Below are the code and all the weights of a small trained network. Each question names an input and a target symbol and asks about switching units off, where a switched-off unit gives its printed mean instead of its output.

import numpy as np


def w(rows, s, z=0):
    codes = np.array(rows[::2]) - 128.0
    scale = np.full(codes.shape[1], s)
    scale[-1] = z or s
    return codes * scale


def f(y):
    return np.maximum(y, 0)


def softmax(a):
    e = np.exp(a - a.max(-1, keepdims=True))
    return e / e.sum(-1, keepdims=True)


def log_softmax(a):
    a = a - a.max(-1, keepdims=True)
    return a - np.log(np.exp(a).sum(-1, keepdims=True))


def net(x, mask):
    ids = ['αγδεζηθλμξπστφψω'.index(c) for c in x.split()]
    T = len(ids)
    res = E[ids] + P[:T]
    r = res
    for j in range(2):
        rows = slice(4 * j, 4 * j + 4)
        q, k, v = (r @ M[0][rows].T for M in (Q, K, V))
        z = softmax(np.where(np.tri(T) > 0, q @ k.T / 4**0.5, -1e9)) @ v
        o = O[0][rows]
        res = res + np.where(mask[j], z, o[:, -1]) @ o[:, :-1]
    y = f(res @ A[0][:, :-1].T + A[0][:, -1])
    res = res + np.where(mask[2:10], y, B[0][:, -1]) @ B[0][:, :-1]
    return log_softmax(res[-1] @ U[:, :-1].T + U[:, -1])


Q, K, V, O, A, B = {}, {}, {}, {}, {}, {}
E = w([
[129,148,85],'α',
[110,102,175],'γ',
[177,124,73],'δ',
[201,103,119],'ε',
[158,169,177],'ζ',
[130,131,77],'η',
[100,92,172],'θ',
[146,239,124],'λ',
[46,101,60],'μ',
[59,192,78],'ξ',
[102,103,176],'π',
[86,116,180],'σ',
[75,115,177],'τ',
[142,6,123],'φ',
[146,62,38],'ψ',
[96,102,176],'ω',
],0.02)
P = w([
[92,116,254],'0',
[66,94,207],'1',
[50,98,164],'2',
[34,95,129],'3',
[22,95,95],'4',
[12,96,64],'5',
[7,100,50],'6',
[3,105,31],'7',
],0.0048)
Q[0] = w([
[5,100,175],'H0',
[133,59,80],'H0',
[145,202,14],'H0',
[197,101,156],'H0',
[123,71,99],'H1',
[171,86,11],'H1',
[81,49,179],'H1',
[141,198,165],'H1',
],0.024)
K[0] = w([
[4,116,150],'H0',
[126,51,92],'H0',
[146,186,5],'H0',
[197,100,177],'H0',
[106,87,111],'H1',
[189,79,23],'H1',
[26,83,190],'H1',
[159,172,149],'H1',
],0.021)
V[0] = w([
[133,153,232],'H0',
[185,46,2],'H0',
[234,45,125],'H0',
[198,73,125],'H0',
[91,149,104],'H1',
[140,122,132],'H1',
[162,118,80],'H1',
[135,133,66],'H1',
],0.0076)
O[0] = w([
[144,114,36,127],'H0',
[80,182,254,59],'H0',
[81,186,147,5],'H0',
[99,165,136,46],'H0',
[84,145,152,138],'H1',
[139,125,123,121],'H1',
[132,171,160,63],'H1',
[99,182,176,73],'H1',
],0.0096,0.002)
A[0] = w([
[117,131,61,91],'N0',
[124,164,150,144],'N1',
[232,107,151,184],'N2',
[189,94,188,4],'N3',
[144,50,168,126],'N4',
[251,113,203,10],'N5',
[93,99,100,139],'N6',
[156,227,104,130],'N7',
],0.017,0.0031)
B[0] = w([
[163,211,163,255],'N0',
[132,134,176,189],'N1',
[66,55,169,180],'N2',
[182,114,199,141],'N3',
[186,78,85,234],'N4',
[187,255,108,150],'N5',
[75,140,97,244],'N6',
[140,60,37,182],'N7',
],0.022,0.0084)
U = w([
[107,129,160,85],'α',
[156,74,78,152],'γ',
[108,122,153,186],'δ',
[227,190,170,91],'ε',
[142,150,77,96],'ζ',
[120,131,145,42],'η',
[132,125,151,70],'θ',
[107,128,147,210],'λ',
[8,101,116,19],'μ',
[82,218,88,79],'ξ',
[110,137,144,85],'π',
[105,127,152,252],'σ',
[126,137,146,126],'τ',
[165,79,188,134],'φ',
[96,147,187,70],'ψ',
[105,140,149,194],'ω',
],0.013,0.0038)

Each question gives the input, a string of symbols that net reads in full, and the target symbol t.
The units are the heads (4 rows each of Q, K, V and O) and the neurons (one row each of A and B). Each row of codes is followed by its name. A weight is (code - 128) times the scale printed after its matrix; where a second scale follows, it is the last column's (O, A, B and U).
mask holds one flag per unit, heads first, then neurons. A switched-off unit (its flag False) gives its mean, the last column of its rows in O or B, instead of its output. The means were averaged over made-up inputs and are rounded, as every weight is.
A unit's drop is (log p(t) with every unit on - log p(t) with that unit switched off) / (log p(t) with every unit on - log p(t) with every unit switched off).
The circuit of an input: a set's keep is (log p(t) with only the set's units on - log p(t) with every unit switched off) / (log p(t) with every unit on - log p(t) with every unit switched off). Starting from all 10 units, units are removed one at a time, each time the one whose removal leaves the highest keep (on an exact tie, the one counted first), for as long as the keep stays at least 0.8.
units of the circuit, in order: the units of the circuit, biggest drop first
k most important neurons: the k neurons with the biggest drops, biggest first
which heads matter: for each layer, one digit per head in row order, 1 if its drop is at least 0.15 and else 0, layers parted by /
input γ δ η λ α τ, target γ: which heads matter : 10
input α φ ε η σ, target γ: which heads matter : 00
input ω σ δ η φ ξ α ω, target ζ: 2 most important neurons : N0; N4
input η ζ ψ η, target ψ: units of the circuit, in order : H0
input τ φ ε ξ τ ζ ω θ, target γ: which heads matter : 01
input α τ σ π θ φ, target φ: which heads matter : 10
input ψ ε τ ζ ω τ θ, target γ: which heads matter : 00
input ε η τ π θ τ, target ζ: units of the circuit, in order : H0; N0; N2
input ε σ ε φ ε ω, target γ: which heads matter : 01
input ξ η ε π, target γ: which heads matter : 00
input γ ω μ, target μ: which heads matter : 11
input ε ξ δ ε η σ, target γ: which heads matter : 10
input τ γ δ σ δ σ ζ σ, target ξ: units of the circuit, in order : N0; H0; N6
input ζ τ ε μ θ ψ λ θ, target ζ: 4 most important neurons : N0; N6; N7; N4
input φ α ε ω φ ξ ψ, target ψ: which heads matter : 10
input ε σ λ, target γ: most important neuron : N7
input μ σ ω ε θ λ γ, target γ: which heads matter : 01
input φ γ φ λ π, target γ: 2 most important neurons : N4; N5
input θ π φ δ η π, target ζ: 4 most important neurons : N0; N4; N6; N2
input τ σ ω τ ε, target ε: 3 most important neurons : N5; N6; N2
input τ η α τ, target ζ: 2 most important neurons : N0; N6
